Below are the code and all the weights of a small trained network. Each question names an input and a class and asks about switching units off, where a switched-off unit gives its printed mean instead of its output.

import numpy as np


def w(rows, s, z=0):
    codes = np.array(rows[::2]) - 128.0
    scale = np.full(codes.shape[1], s)
    scale[-1] = z or s
    return codes * scale


def norm(h):
    return h / np.sqrt((h * h).mean(-1, keepdims=True) + 1e-5)


def f(y):
    return y / 2 * (1 + np.tanh(0.7978845608 * (y + 0.044715 * y**3)))


def log_softmax(a):
    a = a - a.max(-1, keepdims=True)
    return a - np.log(np.exp(a).sum(-1, keepdims=True))


def net(x, mask):
    res = np.array(x, float).reshape(1, 7) / 4 @ E
    u = 0
    for l in range(2):
        y = f(norm(res) @ A[l][:, :-1].T + A[l][:, -1])
        res = res + np.where(mask[u : u + 7], y, B[l][:, -1]) @ B[l][:, :-1]
        u += 7
    return log_softmax(norm(res)[-1] @ U[:, :-1].T + U[:, -1])


A, B = {}, {}
E = w([
[123,151,137,110,32,181,251,122,112,135,152,160],'x0',
[127,127,126,126,128,127,128,128,127,128,132,128],'x1',
[130,127,124,125,127,126,130,127,126,127,132,130],'x2',
[129,129,125,126,127,127,127,127,128,128,130,129],'x3',
[181,152,131,135,123,148,129,100,108,10,127,150],'x4',
[163,85,127,54,128,182,98,148,141,141,121,46],'x5',
[127,127,126,128,128,128,129,128,126,127,128,128],'x6',
],0.023)
A[0] = w([
[179,141,133,129,125,152,120,123,131,3,125,139,188],'L0N0',
[133,128,130,140,153,84,74,129,136,122,127,135,98],'L0N1',
[143,140,133,124,140,117,87,131,116,57,109,132,22],'L0N2',
[173,108,121,59,126,200,109,135,128,131,130,55,195],'L0N3',
[137,120,117,116,170,113,32,129,128,123,129,94,70],'L0N4',
[152,145,121,106,91,163,168,127,120,90,130,150,1],'L0N5',
[171,123,113,103,132,95,116,110,131,105,152,132,53],'L0N6',
],0.043,0.0074)
B[0] = w([
[112,91,199,171,142,119,126,115,137,22,57,73,255],'L0N0',
[91,142,103,83,131,92,131,73,46,127,190,121,202],'L0N1',
[74,106,59,86,132,122,111,132,240,153,207,177,195],'L0N2',
[149,128,160,5,91,123,100,75,144,135,135,142,254],'L0N3',
[206,117,156,228,134,113,84,214,155,132,45,113,244],'L0N4',
[166,163,173,152,79,144,190,125,44,139,107,124,199],'L0N5',
[95,122,98,136,105,181,58,126,89,206,116,45,156],'L0N6',
],0.031,0.039)
A[1] = w([
[98,141,103,217,129,159,211,162,150,122,110,163,25],'L1N0',
[63,115,76,254,148,175,165,156,107,86,136,73,20],'L1N1',
[92,104,103,173,229,72,98,138,155,114,141,125,72],'L1N2',
[223,182,70,85,133,117,100,145,108,207,175,211,64],'L1N3',
[156,163,85,92,94,201,192,131,140,175,176,187,31],'L1N4',
[137,143,75,170,153,122,164,174,86,170,185,153,128],'L1N5',
[113,104,106,107,175,109,78,118,209,93,131,140,1],'L1N6',
],0.046,0.0041)
B[1] = w([
[160,65,158,237,145,77,70,187,194,46,138,144,193],'L1N0',
[156,219,26,98,156,104,150,127,68,252,239,236,223],'L1N1',
[61,139,206,24,130,143,189,45,101,76,114,110,250],'L1N2',
[104,118,160,222,214,65,251,224,68,158,146,119,214],'L1N3',
[77,95,58,81,95,142,124,125,220,143,201,151,203],'L1N4',
[89,194,48,166,23,172,83,134,93,201,54,34,197],'L1N5',
[132,99,23,160,168,203,56,136,186,142,132,146,233],'L1N6',
],0.036,0.027)
U = w([
[74,198,107,141,139,105,164,126,34,191,97,82,217],'0',
[69,163,57,97,197,146,100,52,118,110,179,179,140],'1',
[102,120,73,210,61,110,111,182,170,143,151,119,227],'2',
[190,178,139,216,127,95,174,121,71,79,162,199,124],'3',
[192,86,199,141,186,74,125,221,122,174,63,87,162],'4',
[175,65,116,112,174,177,4,122,214,91,62,95,59],'5',
[113,85,130,48,113,110,216,162,168,185,198,148,93],'6',
[182,125,220,76,44,189,189,63,104,52,72,108,4],'7',
],0.017,0.0025)

Each question gives the input, the list of numbers given to net, and the class t.
The units are the neurons (one row each of A and B). Each row of codes is followed by its name. A weight is (code - 128) times the scale printed after its matrix; where a second scale follows, it is the last column's (A, B and U).
mask holds one flag per neuron, layer by layer. A switched-off neuron (its flag False) gives its mean, the last column of its row in B, instead of its output. The means were averaged over made-up inputs and are rounded, as every weight is.
A unit's drop is (log p(t) with every unit on - log p(t) with that unit switched off) / (log p(t) with every unit on - log p(t) with every unit switched off).
The circuit of an input: a set's keep is (log p(t) with only the set's units on - log p(t) with every unit switched off) / (log p(t) with every unit on - log p(t) with every unit switched off). Starting from the 12 units with the biggest drops (on a tie, the unit counted first), units are removed one at a time, each time the one whose removal leaves the highest keep (on an exact tie, the one counted first), for as long as the keep stays at least 0.8.
circuit, biggest first: the units of the circuit, biggest drop first
unit that matters most: the unit with the biggest drop
k most important neurons: the k neurons with the biggest drops, biggest first
top k neurons in layer l: the k neurons of layer l with the biggest drops, biggest first
input [-3,6,3,-2,-5,7,0], class 4: 2 most important neurons => [L0N0 L1N3]
input [-2,-7,-3,8,0,-4,-5], class 0: top 2 neurons in layer 0 => [L0N0 L0N3]
input [5,-1,3,4,5,-4,5], class 3: unit that matters most => L0N3
input [7,-8,2,7,8,-3,-6], class 3: 2 most important neurons => [L0N3 L1N1]
input [2,0,1,5,-4,6,-1], class 6: 2 most important neurons => [L0N0 L0N4]
input [-7,4,4,-3,3,-3,8], class 1: 3 most important neurons => [L0N3 L0N2 L0N1]
input [0,-1,2,-6,-4,-6,6], class 0: top 3 neurons in layer 0 => [L0N3 L0N0 L0N5]
input [8,-4,-2,2,-7,-2,7], class 2: top 4 neurons in layer 0 => [L0N3 L0N0 L0N4 L0N1]
input [5,6,-7,-6,-3,1,8], class 6: 3 most important neurons => [L0N0 L0N4 L1N4]
input [-3,-6,-4,-5,0,6,8], class 4: 3 most important neurons => [L0N0 L1N3 L0N4]
input [-4,-4,7,6,-4,-1,-2], class 0: 2 most important neurons => [L0N1 L0N3]
input [7,4,-2,-5,1,-1,5], class 3: 2 most important neurons => [L0N3 L0N2]
input [-3,-3,-1,-2,0,-8,6], class 0: 2 most important neurons => [L0N0 L0N3]
input [-5,6,3,-8,-7,-2,4], class 0: 3 most important neurons => [L0N3 L0N1 L0N0]
input [1,5,-4,-6,-4,6,-6], class 6: circuit, biggest first => [L0N0]
input [2,-5,8,5,8,3,2], class 7: top 2 neurons in layer 0 => [L0N5 L0N0]
input [-6,-4,-2,-5,-8,1,-1], class 4: top 3 neurons in layer 0 => [L0N4 L0N0 L0N2]
input [6,8,5,0,6,0,4], class 3: 3 most important neurons => [L0N3 L1N1 L1N2]
input [-5,0,-8,5,4,-1,-4], class 1: 4 most important neurons => [L0N3 L1N1 L0N2 L0N1]
input [2,-1,0,4,8,1,-8], class 7: circuit, biggest first => [L0N5]
input [0,3,3,-2,-1,-8,-1], class 0: top 3 neurons in layer 0 => [L0N3 L0N0 L0N4]
input [8,4,5,6,-8,-4,0], class 2: top 4 neurons in layer 0 => [L0N3 L0N0 L0N1 L0N4]
input [1,0,-4,-4,6,0,1], class 3: top 2 neurons in layer 0 => [L0N5 L0N3]
input [7,6,-2,5,-1,0,6], class 2: top 3 neurons in layer 0 => [L0N0 L0N3 L0N4]
